Here is a tiny trained network, its code and every weight. The questions are about switching its units off for an input and a target symbol, where a switched-off unit gives its printed mean instead of its output.

import numpy as np


def w(rows, s, z=0):
    codes = np.array(rows[::2]) - 128.0
    scale = np.full(codes.shape[1], s)
    scale[-1] = z or s
    return codes * scale


def f(y):
    return y / 2 * (1 + np.tanh(0.7978845608 * (y + 0.044715 * y**3)))


def softmax(a):
    e = np.exp(a - a.max(-1, keepdims=True))
    return e / e.sum(-1, keepdims=True)


def log_softmax(a):
    a = a - a.max(-1, keepdims=True)
    return a - np.log(np.exp(a).sum(-1, keepdims=True))


def net(x, mask):
    ids = ['βγδεζθλμξπστφψω'.index(c) for c in x.split()]
    T = len(ids)
    res = E[ids] + P[:T]
    u = 0
    for l in range(2):
        q, k, v = (res @ M[l].T for M in (Q, K, V))
        z = softmax(np.where(np.tri(T) > 0, q @ k.T / 4**0.5, -1e9)) @ v
        res = res + np.where(mask[u], z, O[l][:, -1]) @ O[l][:, :-1]
        u += 1
        y = f(res @ A[l][:, :-1].T + A[l][:, -1])
        res = res + np.where(mask[u : u + 4], y, B[l][:, -1]) @ B[l][:, :-1]
        u += 4
    return log_softmax(res[-1] @ U[:, :-1].T + U[:, -1])


Q, K, V, O, A, B = {}, {}, {}, {}, {}, {}
E = w([
[136,72,131,141,157,212],'β',
[214,161,90,139,119,122],'γ',
[174,4,92,88,244,158],'δ',
[194,129,132,159,239,247],'ε',
[192,78,130,113,131,61],'ζ',
[154,102,110,131,169,57],'θ',
[48,157,104,228,113,157],'λ',
[160,65,131,204,117,40],'μ',
[224,186,123,172,154,77],'ξ',
[182,48,167,133,89,153],'π',
[208,171,165,155,64,147],'σ',
[185,118,171,43,163,246],'τ',
[137,62,164,211,92,156],'φ',
[146,66,172,75,116,229],'ψ',
[159,225,158,120,142,227],'ω',
],0.017)
P = w([
[182,126,2,126,119,143],'0',
[188,136,28,132,126,151],'1',
[186,145,51,141,123,141],'2',
[188,148,77,143,131,137],'3',
[186,148,100,146,133,129],'4',
[184,147,122,152,138,120],'5',
[178,150,144,151,137,113],'6',
[174,153,165,154,139,103],'7',
[168,152,186,152,141,94],'8',
[165,152,208,162,146,82],'9',
[163,152,224,152,149,83],'10',
[166,149,243,149,165,74],'11',
],0.011)
Q[0] = w([
[85,101,149,52,115,165],'0.h0',
[248,65,160,116,123,147],'0.h0',
[52,170,123,37,48,106],'0.h0',
[85,129,125,150,65,113],'0.h0',
],0.012)
K[0] = w([
[157,74,109,134,144,108],'0.h0',
[132,106,244,111,141,151],'0.h0',
[205,127,6,123,102,161],'0.h0',
[82,120,82,157,111,171],'0.h0',
],0.013)
V[0] = w([
[188,142,136,213,84,133],'0.h0',
[60,143,166,254,244,65],'0.h0',
[148,150,40,253,124,62],'0.h0',
[103,159,101,207,52,149],'0.h0',
],0.0065)
O[0] = w([
[228,232,139,124,68,88,254],'0.h0',
[120,37,160,246,182,106,87],'0.h0',
[167,63,70,234,135,63,188],'0.h0',
[173,206,146,245,132,253,23],'0.h0',
],0.0065,0.0037)
A[0] = w([
[198,54,106,248,98,39,38],'0.n0',
[37,168,254,166,110,171,148],'0.n1',
[165,190,109,116,159,76,252],'0.n2',
[242,42,181,47,96,176,218],'0.n3',
],0.0055,0.0046)
B[0] = w([
[87,182,98,99,87,95,204],'0.n0',
[158,159,143,213,121,126,128],'0.n1',
[128,127,113,190,211,2,206],'0.n2',
[171,117,143,156,113,40,248],'0.n3',
],0.0079,0.011)
Q[1] = w([
[8,148,151,86,76,210],'1.h0',
[134,141,129,120,149,143],'1.h0',
[121,56,135,146,170,193],'1.h0',
[111,121,103,174,114,166],'1.h0',
],0.012)
K[1] = w([
[155,115,27,99,134,141],'1.h0',
[135,90,104,81,73,132],'1.h0',
[82,123,97,125,163,9],'1.h0',
[134,117,63,139,93,121],'1.h0',
],0.014)
V[1] = w([
[104,123,130,154,28,210],'1.h0',
[160,26,136,113,35,82],'1.h0',
[119,53,94,125,206,169],'1.h0',
[2,90,82,161,205,81],'1.h0',
],0.012)
O[1] = w([
[152,128,223,187,232,157,4],'1.h0',
[219,53,173,113,53,132,180],'1.h0',
[132,136,200,106,122,6,19],'1.h0',
[133,77,71,107,203,92,13],'1.h0',
],0.014,0.017)
A[1] = w([
[76,73,69,202,38,166,3],'1.n0',
[199,67,92,177,130,187,102],'1.n1',
[155,127,254,167,138,227,242],'1.n2',
[176,146,211,106,81,70,28],'1.n3',
],0.0074,0.0048)
B[1] = w([
[200,176,132,140,246,142,254],'1.n0',
[158,165,160,191,159,55,210],'1.n1',
[75,130,79,200,115,158,213],'1.n2',
[82,102,201,108,187,191,168],'1.n3',
],0.012,0.028)
U = w([
[122,190,250,143,168,39,232],'β',
[150,195,127,120,123,90,17],'γ',
[176,74,173,103,114,152,167],'δ',
[108,204,160,148,23,23,253],'ε',
[229,188,188,92,110,77,22],'ζ',
[125,90,40,163,88,127,149],'θ',
[61,132,146,151,253,97,209],'λ',
[171,145,185,147,238,53,2],'μ',
[116,147,59,80,205,190,12],'ξ',
[204,141,254,146,153,103,76],'π',
[170,193,161,107,219,181,55],'σ',
[182,201,174,36,101,194,107],'τ',
[109,95,123,242,112,68,100],'φ',
[88,62,116,160,102,201,243],'ψ',
[30,176,73,113,161,169,221],'ω',
],0.0059,0.0077)

Each question gives the input, a string of symbols that net reads in full, and the target symbol t.
The units are the heads (4 rows each of Q, K, V and O) and the neurons (one row each of A and B). Each row of codes is followed by its name. A weight is (code - 128) times the scale printed after its matrix; where a second scale follows, it is the last column's (O, A, B and U).
mask holds one flag per unit, layer by layer, with each layer's heads first. A switched-off unit (its flag False) gives its mean, the last column of its rows in O or B, instead of its output. The means were averaged over made-up inputs and are rounded, as every weight is.
A unit's drop is (log p(t) with every unit on - log p(t) with that unit switched off) / (log p(t) with every unit on - log p(t) with every unit switched off).
unit that matters most: the unit with the biggest drop
k most important neurons: the k neurons with the biggest drops, biggest first
k most important neurons of layer l: the k neurons of layer l with the biggest drops, biggest first
input φ δ σ τ μ δ δ μ ζ δ δ, target ζ: unit that matters most -> 1.n2
input δ δ τ θ δ θ δ ζ σ π, target σ: 2 most important neurons of layer 1 -> [1.n0; 1.n2]
input ε δ φ δ δ δ δ θ μ μ δ θ, target φ: 3 most important neurons -> [1.n0; 0.n0; 0.n2]
input δ δ ε δ σ π ζ ψ θ ε φ ζ, target φ: 3 most important neurons -> [0.n2; 1.n0; 1.n2]
input π μ θ ζ σ δ δ δ δ θ ξ μ, target σ: 2 most important neurons of layer 0 -> [0.n0; 0.n2]
input δ ξ σ δ ξ δ φ, target φ: 2 most important neurons of layer 1 -> [1.n2; 1.n1]
input θ β β ξ θ δ, target ξ: 3 most important neurons of layer 1 -> [1.n0; 1.n2; 1.n1]
input ψ δ δ θ ε ζ δ ξ β, target ξ: 3 most important neurons -> [0.n2; 1.n0; 0.n0]
input π β ψ θ, target ψ: 2 most important neurons -> [1.n2; 1.n0]
input δ θ δ ε, target θ: 3 most important neurons of layer 0 -> [0.n0; 0.n2; 0.n1]
input μ θ ψ δ, target ψ: 2 most important neurons of layer 1 -> [1.n2; 1.n0]
input δ ξ ζ τ π ψ σ, target ψ: 3 most important neurons of layer 1 -> [1.n2; 1.n3; 1.n0]
input β β θ λ σ β δ ζ, target β: 2 most important neurons -> [0.n2; 1.n3]
input δ δ τ σ, target τ: 2 most important neurons -> [0.n2; 0.n3]
input γ δ ω δ, target ω: 3 most important neurons -> [1.n0; 1.n1; 0.n3]
input ζ σ δ θ δ π σ λ ε μ δ δ, target μ: 3 most important neurons -> [0.n0; 1.n1; 1.n2]
input δ ε φ σ ε δ δ θ ζ ζ, target ε: 2 most important neurons -> [0.n0; 1.n0]
input δ θ τ, target τ: unit that matters most -> 0.n3
input ξ λ θ δ σ μ θ φ μ δ, target φ: 3 most important neurons of layer 0 -> [0.n0; 0.n3; 0.n2]
input δ ε δ μ φ φ β, target φ: most important neuron -> [1.n2]
input ζ ζ δ δ μ δ θ ε θ ξ δ θ, target ε: 2 most important neurons -> [0.n0; 1.n0]
input δ π ζ δ θ δ θ θ δ π, target π: 3 most important neurons of layer 1 -> [1.n1; 1.n3; 1.n0]
